Here is a tiny trained network, its code and every weight. The questions are about switching its units off for an input and a target symbol, where a switched-off unit gives its printed mean instead of its output.

import numpy as np


def w(rows, s, z=0):
    codes = np.array(rows[::2]) - 128.0
    scale = np.full(codes.shape[1], s)
    scale[-1] = z or s
    return codes * scale


def f(y):
    return np.maximum(y, 0)


def softmax(a):
    e = np.exp(a - a.max(-1, keepdims=True))
    return e / e.sum(-1, keepdims=True)


def log_softmax(a):
    a = a - a.max(-1, keepdims=True)
    return a - np.log(np.exp(a).sum(-1, keepdims=True))


def net(x, mask):
    ids = ['αβγεζθλμξφ'.index(c) for c in x.split()]
    T = len(ids)
    res = E[ids] + P[:T]
    u = 0
    for l in range(3):
        r = res
        for j in range(3):
            rows = slice(2 * j, 2 * j + 2)
            q, k, v = (r @ M[l][rows].T for M in (Q, K, V))
            z = softmax(np.where(np.tri(T) > 0, q @ k.T / 2**0.5, -1e9)) @ v
            o = O[l][rows]
            res = res + np.where(mask[u + j], z, o[:, -1]) @ o[:, :-1]
        u += 3
        y = f(res @ A[l][:, :-1].T + A[l][:, -1])
        res = res + np.where(mask[u : u + 8], y, B[l][:, -1]) @ B[l][:, :-1]
        u += 8
    return log_softmax(res[-1] @ U[:, :-1].T + U[:, -1])


Q, K, V, O, A, B = {}, {}, {}, {}, {}, {}
E = w([
[176,60,167],'α',
[135,81,41],'β',
[98,125,23],'γ',
[165,56,96],'ε',
[234,254,113],'ζ',
[151,109,229],'θ',
[64,194,113],'λ',
[76,192,177],'μ',
[109,161,229],'ξ',
[68,167,52],'φ',
],0.0089)
P = w([
[1,42,200],'0',
[67,93,163],'1',
[103,118,142],'2',
[126,134,130],'3',
[140,142,124],'4',
[150,147,117],'5',
[156,145,112],'6',
[162,146,108],'7',
[165,145,106],'8',
[170,149,107],'9',
[172,150,103],'10',
[178,149,100],'11',
[178,147,102],'12',
[184,148,102],'13',
],0.0035)
Q[0] = w([
[35,64,135],'L0H0',
[237,170,124],'L0H0',
[141,133,126],'L0H1',
[135,125,116],'L0H1',
[189,129,74],'L0H2',
[2,61,176],'L0H2',
],0.0065)
K[0] = w([
[48,24,142],'L0H0',
[229,210,127],'L0H0',
[142,137,125],'L0H1',
[132,129,127],'L0H1',
[184,135,128],'L0H2',
[2,40,129],'L0H2',
],0.0063)
V[0] = w([
[19,39,153],'L0H0',
[213,211,114],'L0H0',
[88,126,130],'L0H1',
[42,71,127],'L0H1',
[38,61,133],'L0H2',
[253,199,118],'L0H2',
],0.006)
O[0] = w([
[31,3,135,255],'L0H0',
[213,225,133,28],'L0H0',
[118,100,145,151],'L0H1',
[50,58,157,220],'L0H1',
[79,78,144,215],'L0H2',
[218,236,97,20],'L0H2',
],0.0055,0.00082)
A[0] = w([
[229,209,115,111],'L0N0',
[56,111,2,194],'L0N1',
[179,8,230,254],'L0N2',
[7,183,116,184],'L0N3',
[55,224,192,240],'L0N4',
[25,171,77,184],'L0N5',
[164,188,150,138],'L0N6',
[180,22,49,225],'L0N7',
],0.0083,0.0076)
B[0] = w([
[185,214,143,148],'L0N0',
[135,138,2,177],'L0N1',
[164,94,217,245],'L0N2',
[72,181,114,166],'L0N3',
[115,202,195,195],'L0N4',
[97,157,82,162],'L0N5',
[166,172,136,144],'L0N6',
[169,80,75,199],'L0N7',
],0.01,0.012)
Q[1] = w([
[166,126,241],'L1H0',
[197,19,102],'L1H0',
[160,149,98],'L1H1',
[114,57,127],'L1H1',
[190,2,93],'L1H2',
[65,145,50],'L1H2',
],0.0067)
K[1] = w([
[138,171,231],'L1H0',
[233,2,134],'L1H0',
[147,136,81],'L1H1',
[104,55,135],'L1H1',
[188,58,64],'L1H2',
[37,154,53],'L1H2',
],0.0058)
V[1] = w([
[210,70,241],'L1H0',
[196,34,43],'L1H0',
[120,220,26],'L1H1',
[242,76,62],'L1H1',
[253,83,212],'L1H2',
[152,11,51],'L1H2',
],0.0046)
O[1] = w([
[132,115,2,250],'L1H0',
[77,214,127,44],'L1H0',
[180,107,212,79],'L1H1',
[85,216,194,108],'L1H1',
[70,220,136,253],'L1H2',
[133,108,242,70],'L1H2',
],0.0056,0.0035)
A[1] = w([
[162,32,169,71],'L1N0',
[46,170,180,139],'L1N1',
[153,101,225,122],'L1N2',
[35,192,107,146],'L1N3',
[164,46,82,57],'L1N4',
[86,143,254,156],'L1N5',
[194,173,122,65],'L1N6',
[119,181,126,255],'L1N7',
],0.0074,0.0056)
B[1] = w([
[2,39,22,167],'L1N0',
[107,25,17,167],'L1N1',
[47,39,38,190],'L1N2',
[128,43,14,170],'L1N3',
[7,137,30,159],'L1N4',
[91,30,25,210],'L1N5',
[206,176,143,184],'L1N6',
[228,100,135,255],'L1N7',
],0.0074,0.006)
Q[2] = w([
[36,147,111],'L2H0',
[10,147,108],'L2H0',
[109,93,99],'L2H1',
[106,86,104],'L2H1',
[154,102,134],'L2H2',
[151,113,133],'L2H2',
],0.011)
K[2] = w([
[45,3,150],'L2H0',
[52,2,155],'L2H0',
[114,121,55],'L2H1',
[103,112,28],'L2H1',
[158,162,135],'L2H2',
[140,139,131],'L2H2',
],0.013)
V[2] = w([
[199,168,11],'L2H0',
[30,55,124],'L2H0',
[64,32,22],'L2H1',
[63,36,33],'L2H1',
[62,41,3],'L2H2',
[182,156,198],'L2H2',
],0.0035)
O[2] = w([
[189,200,254,254],'L2H0',
[184,78,69,23],'L2H0',
[218,230,180,229],'L2H1',
[196,210,174,219],'L2H1',
[199,80,166,138],'L2H2',
[80,162,106,133],'L2H2',
],0.0038,0.0071)
A[2] = w([
[142,173,223,253],'L2N0',
[230,164,135,207],'L2N1',
[151,14,108,205],'L2N2',
[229,163,130,200],'L2N3',
[101,55,42,142],'L2N4',
[118,66,49,83],'L2N5',
[60,69,2,46],'L2N6',
[141,166,204,230],'L2N7',
],0.0087,0.0064)
B[2] = w([
[191,106,127,203],'L2N0',
[67,101,142,237],'L2N1',
[70,151,121,247],'L2N2',
[64,99,146,234],'L2N3',
[79,200,110,205],'L2N4',
[178,236,83,182],'L2N5',
[251,64,51,176],'L2N6',
[177,103,134,190],'L2N7',
],0.012,0.013)
U = w([
[142,164,80,155],'α',
[17,178,151,133],'β',
[122,3,113,225],'γ',
[149,117,125,4],'ε',
[121,161,148,55],'ζ',
[162,145,142,158],'θ',
[151,124,132,68],'λ',
[149,128,134,74],'μ',
[161,147,142,139],'ξ',
[159,123,137,143],'φ',
],0.015,0.0041)

Each question gives the input, a string of symbols that net reads in full, and the target symbol t.
The units are the heads (2 rows each of Q, K, V and O) and the neurons (one row each of A and B). Each row of codes is followed by its name. A weight is (code - 128) times the scale printed after its matrix; where a second scale follows, it is the last column's (O, A, B and U).
mask holds one flag per unit, layer by layer, with each layer's heads first. A switched-off unit (its flag False) gives its mean, the last column of its rows in O or B, instead of its output. The means were averaged over made-up inputs and are rounded, as every weight is.
A unit's drop is (log p(t) with every unit on - log p(t) with that unit switched off) / (log p(t) with every unit on - log p(t) with every unit switched off).
The circuit of an input: a set's keep is (log p(t) with only the set's units on - log p(t) with every unit switched off) / (log p(t) with every unit on - log p(t) with every unit switched off). Starting from the 12 units with the biggest drops (on a tie, the unit counted first), units are removed one at a time, each time the one whose removal leaves the highest keep (on an exact tie, the one counted first), for as long as the keep stays at least 0.8.
circuit, biggest first: the units of the circuit, biggest drop first
k most important neurons: the k neurons with the biggest drops, biggest first
top k neurons in layer l: the k neurons of layer l with the biggest drops, biggest first
which heads matter: for each layer, one digit per head in row order, 1 if its drop is at least 0.15 and else 0, layers parted by /
input φ θ ξ μ θ ε γ ξ θ ξ θ α, target α: 2 most important neurons => [L0N4 L1N0]
input ξ θ φ θ ε ξ ε θ β θ β, target β: 3 most important neurons => [L1N0 L1N2 L1N5]
input α μ β β θ ε γ β, target γ: which heads matter => 100 / 111 / 011
input β α ε ε, target β: circuit, biggest first => [L2N6 L2N0]
input θ λ θ ξ ε, target α: 2 most important neurons => [L1N4 L2N6]
input μ ξ φ θ, target α: which heads matter => 000 / 110 / 100
input θ φ ε ε θ ε, target γ: most important neuron => [L0N7]
input β ξ θ ε μ μ α ξ ξ μ, target γ: which heads matter => 111 / 111 / 011
input φ θ ξ, target α: 2 most important neurons => [L1N5 L0N1]
input θ γ θ α, target α: which heads matter => 000 / 010 / 100
input θ ξ ξ ξ γ ε ξ φ μ θ θ ε ε ε, target γ: circuit, biggest first => [L2N4 L2N5 L1N5]
input θ ε ξ γ β θ, target β: which heads matter => 100 / 101 / 110
input θ ξ ξ β ε ξ θ ξ ξ θ, target γ: circuit, biggest first => [L2N4 L2N5]
input θ α μ ε μ θ ε γ ξ ε α ξ θ α, target γ: circuit, biggest first => [L2N5]
input μ θ γ α φ γ ξ γ θ α, target β: 2 most important neurons => [L1N0 L0N4]
input γ φ θ ε ξ ζ β ζ α γ θ φ γ φ, target γ: top 4 neurons in layer 2 => [L2N2 L2N6 L2N5 L2N4]
input μ θ μ φ α μ, target γ: 4 most important neurons => [L0N4 L1N0 L1N2 L1N4]
input ε ε ε β, target α: circuit, biggest first => [L0N1 L2N5]
input θ β ξ β θ θ ξ ε ξ, target γ: circuit, biggest first => [L2N4 L2N5]
input ξ φ θ γ θ ξ γ, target β: circuit, biggest first => [L1N5 L2N6]
input ε γ θ ξ λ φ λ θ θ θ φ ξ, target β: 2 most important neurons => [L1N5 L1N2]
input β γ ε ε φ θ λ λ θ λ, target γ: circuit, biggest first => [L2N4 L2N5]
